Here is a tiny trained network, its code and every weight. The questions are about switching its units off for an input and a class, where a switched-off unit gives its printed mean instead of its output.

import numpy as np


def w(rows, s, z=0):
    codes = np.array(rows[::2]) - 128.0
    scale = np.full(codes.shape[1], s)
    scale[-1] = z or s
    return codes * scale


def f(y):
    return np.maximum(y, 0)


def log_softmax(a):
    a = a - a.max(-1, keepdims=True)
    return a - np.log(np.exp(a).sum(-1, keepdims=True))


def net(x, mask):
    res = np.array(x, float).reshape(1, 5) / 4 @ E
    y = f(res @ A[0][:, :-1].T + A[0][:, -1])
    res = res + np.where(mask, y, B[0][:, -1]) @ B[0][:, :-1]
    return log_softmax(res[-1] @ U[:, :-1].T + U[:, -1])


A, B = {}, {}
E = w([
[246,247,166,88,32,131,132,130,169,3,174,162],'x0',
[132,233,237,165,177,158,110,205,159,169,6,82],'x1',
[233,135,70,111,171,178,54,176,8,144,140,136],'x2',
[199,104,142,152,68,175,225,39,62,147,7,146],'x3',
[172,103,165,97,130,227,13,1,224,179,153,106],'x4',
],0.0075)
A[0] = w([
[35,137,174,129,98,82,202,72,243,113,119,126,113],'n0',
[129,193,181,144,155,154,111,197,167,158,38,113,89],'n1',
[134,186,183,129,169,148,74,173,135,159,50,119,105],'n2',
[224,137,95,119,164,154,32,174,8,152,138,129,77],'n3',
[148,129,118,131,135,141,99,147,92,130,134,127,250],'n4',
[151,111,126,126,123,158,68,105,151,135,117,115,97],'n5',
[95,138,113,126,130,72,232,252,51,95,112,133,78],'n6',
[126,56,57,122,102,113,147,53,89,98,234,138,85],'n7',
[32,49,117,146,201,137,105,132,93,230,86,114,78],'n8',
[190,109,143,131,88,163,209,38,67,147,22,129,90],'n9',
[223,227,161,127,73,126,139,140,172,46,176,133,84],'n10',
[161,114,165,115,152,190,19,15,199,183,128,123,95],'n11',
[72,146,128,120,160,106,24,229,183,120,221,120,91],'n12',
],0.016,0.014)
B[0] = w([
[139,91,130,138,133,193,197,134,136,128,109,127,244],'n0',
[125,82,119,108,107,112,122,124,122,121,187,134,209],'n1',
[129,97,130,115,115,102,128,124,129,132,180,129,197],'n2',
[104,85,128,152,98,236,129,124,140,136,117,121,196],'n3',
[167,132,141,108,171,75,252,137,146,110,94,134,195],'n4',
[124,149,125,153,111,134,125,132,121,122,133,127,160],'n5',
[127,197,125,193,77,117,117,122,118,122,142,124,242],'n6',
[124,86,133,105,103,96,108,129,124,128,195,129,241],'n7',
[139,132,130,66,105,130,83,126,128,105,62,132,250],'n8',
[117,138,127,140,223,120,88,132,134,150,142,127,229],'n9',
[129,126,127,72,109,121,83,126,123,116,59,129,225],'n10',
[125,192,122,186,84,106,138,133,112,117,132,127,235],'n11',
[121,139,127,148,219,128,92,123,126,155,135,128,226],'n12',
],0.032,0.023)
U = w([
[123,211,94,207,67,108,102,104,71,80,138,135,121],'0',
[146,123,114,43,99,120,37,99,103,73,37,149,129],'1',
[91,133,108,158,253,130,52,99,119,169,147,138,120],'2',
[119,40,111,96,78,81,97,92,101,101,237,152,156],'3',
[110,71,116,159,111,248,164,105,141,110,109,127,119],'4',
[200,147,138,96,161,43,253,137,149,102,91,147,247],'5',
[82,145,110,81,66,109,103,132,149,253,114,103,97],'6',
[63,162,111,58,95,104,154,139,146,199,123,51,95],'7',
],0.0073,0.013)

Each question gives the input, the list of numbers given to net, and the class t.
The units are the neurons (one row each of A and B). Each row of codes is followed by its name. A weight is (code - 128) times the scale printed after its matrix; where a second scale follows, it is the last column's (A, B and U).
mask holds one flag per neuron, in row order. A switched-off neuron (its flag False) gives its mean, the last column of its row in B, instead of its output. The means were averaged over made-up inputs and are rounded, as every weight is.
A unit's drop is (log p(t) with every unit on - log p(t) with that unit switched off) / (log p(t) with every unit on - log p(t) with every unit switched off).
most important unit: the unit with the biggest drop
k most important neurons: the k neurons with the biggest drops, biggest first
drop of u: that unit's drop, to one decimal
input [-5,7,-6,1,-3], class 3: most important unit => n1
input [-8,2,7,0,-8], class 0: 2 most important neurons => n6; n10
input [-1,-1,-8,1,6], class 4: 3 most important neurons => n0; n6; n4
input [4,5,1,1,4], class 3: 3 most important neurons => n8; n6; n1
input [4,8,-6,2,2], class 3: 2 most important neurons => n1; n2
input [5,7,4,5,4], class 3: 3 most important neurons => n1; n2; n8
input [-5,3,-8,1,8], class 0: 2 most important neurons => n11; n3
input [7,-1,8,-4,-6], class 4: 2 most important neurons => n3; n8
input [5,7,8,-8,3], class 2: 3 most important neurons => n12; n0; n7
input [-1,5,3,-1,-2], class 3: 2 most important neurons => n1; n0
input [-1,8,-1,6,-5], class 3: 3 most important neurons => n1; n2; n12
input [-5,-5,3,7,0], class 2: 2 most important neurons => n9; n10
input [2,-5,-8,2,-7], class 4: drop of n0 => 5.0
input [-7,3,2,-3,2], class 1: most important unit => n8
input [5,-5,8,3,3], class 4: drop of n3 => 4.3
input [0,5,-2,-5,8], class 0: drop of n11 => 6.5
